Here is a tiny trained network, its code and every weight. The questions are about switching its units off for an input and a target symbol, where a switched-off unit gives its printed mean instead of its output.

import numpy as np


def w(rows, s, z=0):
    codes = np.array(rows[::2]) - 128.0
    scale = np.full(codes.shape[1], s)
    scale[-1] = z or s
    return codes * scale


def f(y):
    return np.maximum(y, 0)


def softmax(a):
    e = np.exp(a - a.max(-1, keepdims=True))
    return e / e.sum(-1, keepdims=True)


def log_softmax(a):
    a = a - a.max(-1, keepdims=True)
    return a - np.log(np.exp(a).sum(-1, keepdims=True))


def net(x, mask):
    ids = ['βζλξπτω'.index(c) for c in x.split()]
    T = len(ids)
    res = E[ids] + P[:T]
    u = 0
    for l in range(3):
        q, k, v = (res @ M[l].T for M in (Q, K, V))
        z = softmax(np.where(np.tri(T) > 0, q @ k.T / 3**0.5, -1e9)) @ v
        res = res + np.where(mask[u], z, O[l][:, -1]) @ O[l][:, :-1]
        u += 1
        y = f(res @ A[l][:, :-1].T + A[l][:, -1])
        res = res + np.where(mask[u : u + 4], y, B[l][:, -1]) @ B[l][:, :-1]
        u += 4
    return log_softmax(res[-1] @ U[:, :-1].T + U[:, -1])


Q, K, V, O, A, B = {}, {}, {}, {}, {}, {}
E = w([
[137,28,130],'β',
[66,254,183],'ζ',
[107,203,160],'λ',
[210,215,140],'ξ',
[13,105,225],'π',
[89,151,232],'τ',
[164,135,218],'ω',
],0.0085)
P = w([
[142,9,209],'0',
[29,145,5],'1',
[80,135,3],'2',
[104,142,37],'3',
[104,133,106],'4',
[98,128,162],'5',
[118,129,205],'6',
],0.0061)
Q[0] = w([
[158,187,1],'L0H1',
[57,78,75],'L0H1',
[58,188,136],'L0H1',
],0.0075)
K[0] = w([
[73,43,111],'L0H1',
[254,96,194],'L0H1',
[93,140,86],'L0H1',
],0.0072)
V[0] = w([
[141,171,103],'L0H1',
[141,210,74],'L0H1',
[255,106,160],'L0H1',
],0.0077)
O[0] = w([
[216,172,84,60],'L0H1',
[170,235,244,2],'L0H1',
[255,90,156,96],'L0H1',
],0.0058,0.0019)
A[0] = w([
[170,74,144,94],'L0N1',
[142,255,118,254],'L0N2',
[100,54,94,162],'L0N3',
[109,246,122,94],'L0N4',
],0.0093,0.007)
B[0] = w([
[191,79,144,148],'L0N1',
[23,94,216,254],'L0N2',
[190,127,31,220],'L0N3',
[241,2,175,170],'L0N4',
],0.0077,0.0065)
Q[1] = w([
[146,6,144],'L1H1',
[90,104,2],'L1H1',
[250,166,133],'L1H1',
],0.0057)
K[1] = w([
[175,233,171],'L1H1',
[127,155,3],'L1H1',
[89,206,173],'L1H1',
],0.0052)
V[1] = w([
[244,167,199],'L1H1',
[3,235,67],'L1H1',
[255,108,173],'L1H1',
],0.0054)
O[1] = w([
[72,153,122,51],'L1H1',
[136,91,245,2],'L1H1',
[95,131,101,137],'L1H1',
],0.011,0.0044)
A[1] = w([
[158,38,103,174],'L1N1',
[147,110,255,255],'L1N2',
[121,120,129,100],'L1N3',
[146,42,58,94],'L1N4',
],0.0064,0.0048)
B[1] = w([
[110,124,39,236],'L1N1',
[2,97,116,254],'L1N2',
[195,112,135,128],'L1N3',
[167,79,104,238],'L1N4',
],0.0074,0.0058)
Q[2] = w([
[2,72,98],'L2H1',
[124,62,54],'L2H1',
[201,172,17],'L2H1',
],0.0039)
K[2] = w([
[153,109,2],'L2H1',
[194,125,86],'L2H1',
[85,99,143],'L2H1',
],0.0065)
V[2] = w([
[197,254,100],'L2H1',
[113,237,175],'L2H1',
[220,119,44],'L2H1',
],0.0076)
O[2] = w([
[44,112,155,95],'L2H1',
[110,121,62,5],'L2H1',
[162,254,204,246],'L2H1',
],0.0078,0.023)
A[2] = w([
[155,206,204,159],'L2N1',
[79,163,241,243],'L2N2',
[45,175,253,246],'L2N3',
[148,159,173,177],'L2N4',
],0.0051,0.0012)
B[2] = w([
[119,36,112,248],'L2N1',
[215,136,88,240],'L2N2',
[197,140,2,255],'L2N3',
[127,55,125,192],'L2N4',
],0.0069,0.014)
U = w([
[174,134,254,2],'β',
[149,52,142,79],'ζ',
[136,103,134,98],'λ',
[86,185,84,252],'ξ',
[163,83,227,207],'π',
[139,116,139,63],'τ',
[160,143,28,139],'ω',
],0.0094,0.0045)

Each question gives the input, a string of symbols that net reads in full, and the target symbol t.
The units are the heads (3 rows each of Q, K, V and O) and the neurons (one row each of A and B). Each row of codes is followed by its name. A weight is (code - 128) times the scale printed after its matrix; where a second scale follows, it is the last column's (O, A, B and U).
mask holds one flag per unit, layer by layer, with each layer's heads first. A switched-off unit (its flag False) gives its mean, the last column of its rows in O or B, instead of its output. The means were averaged over made-up inputs and are rounded, as every weight is.
A unit's drop is (log p(t) with every unit on - log p(t) with that unit switched off) / (log p(t) with every unit on - log p(t) with every unit switched off).
The circuit of an input: a set's keep is (log p(t) with only the set's units on - log p(t) with every unit switched off) / (log p(t) with every unit on - log p(t) with every unit switched off). Starting from the 12 units with the biggest drops (on a tie, the unit counted first), units are removed one at a time, each time the one whose removal leaves the highest keep (on an exact tie, the one counted first), for as long as the keep stays at least 0.8.
circuit, biggest first: the units of the circuit, biggest drop first
most important unit: the unit with the biggest drop
k most important neurons: the k neurons with the biggest drops, biggest first
k most important neurons of layer l: the k neurons of layer l with the biggest drops, biggest first
drop when u is switched off: that unit's drop, to one decimal
input ζ λ τ ξ ξ, target ζ: most important neuron of layer 1	[L1N2]
input ζ τ ζ ζ, target ζ: circuit, biggest first	[L2H1 L1H1 L0N2]
input ζ π π, target ζ: circuit, biggest first	[L1H1 L2H1]
input π ω ω λ, target π: circuit, biggest first	[L1H1 L0N4]
input ξ ζ π ω ξ λ ω, target ξ: 3 most important neurons	[L1N2 L2N1 L0N4]
input β τ β β, target π: circuit, biggest first	[L2N3 L1H1]
input ζ λ τ, target ζ: circuit, biggest first	[L2H1 L1H1 L2N3]
input ω β π π β τ, target ω: 3 most important neurons	[L2N3 L2N2 L0N2]
input β ξ β ζ ξ β ω, target ω: 3 most important neurons	[L2N3 L2N2 L1N2]
input β ζ β λ ξ, target β: 2 most important neurons of layer 0	[L0N2 L0N3]
input β ζ β, target β: 2 most important neurons	[L2N3 L1N4]
input β λ β τ ξ, target β: 2 most important neurons of layer 0	[L0N3 L0N2]
input ξ ζ τ, target ξ: 2 most important neurons of layer 2	[L2N1 L2N4]
input β β β, target π: most important unit	L2H1
input ω π ζ β β π, target ω: 2 most important neurons	[L2N3 L0N2]
input ζ λ λ, target ζ: 2 most important neurons	[L0N2 L1N2]
input β ω ω ξ β, target β: 2 most important neurons of layer 2	[L2N3 L2N2]
input ξ ξ β β β ξ ω, target ω: 2 most important neurons	[L2N3 L1N2]
input β β ω, target β: 3 most important neurons	[L1N4 L0N3 L1N1]
input λ λ τ ζ, target ζ: most important unit	L0N4
input ω ξ λ β τ π, target ω: 2 most important neurons	[L2N3 L2N2]
input ξ ξ ξ, target ξ: 3 most important neurons of layer 2	[L2N1 L2N4 L2N2]
input π β β β ξ, target π: drop when L0H1 is switched off	0.3
input ξ ω ξ, target ξ: drop when L1H1 is switched off	0.4
input π ζ ξ ξ, target π: drop when L1H1 is switched off	0.3
input ζ τ ξ, target ζ: drop when L1H1 is switched off	0.3
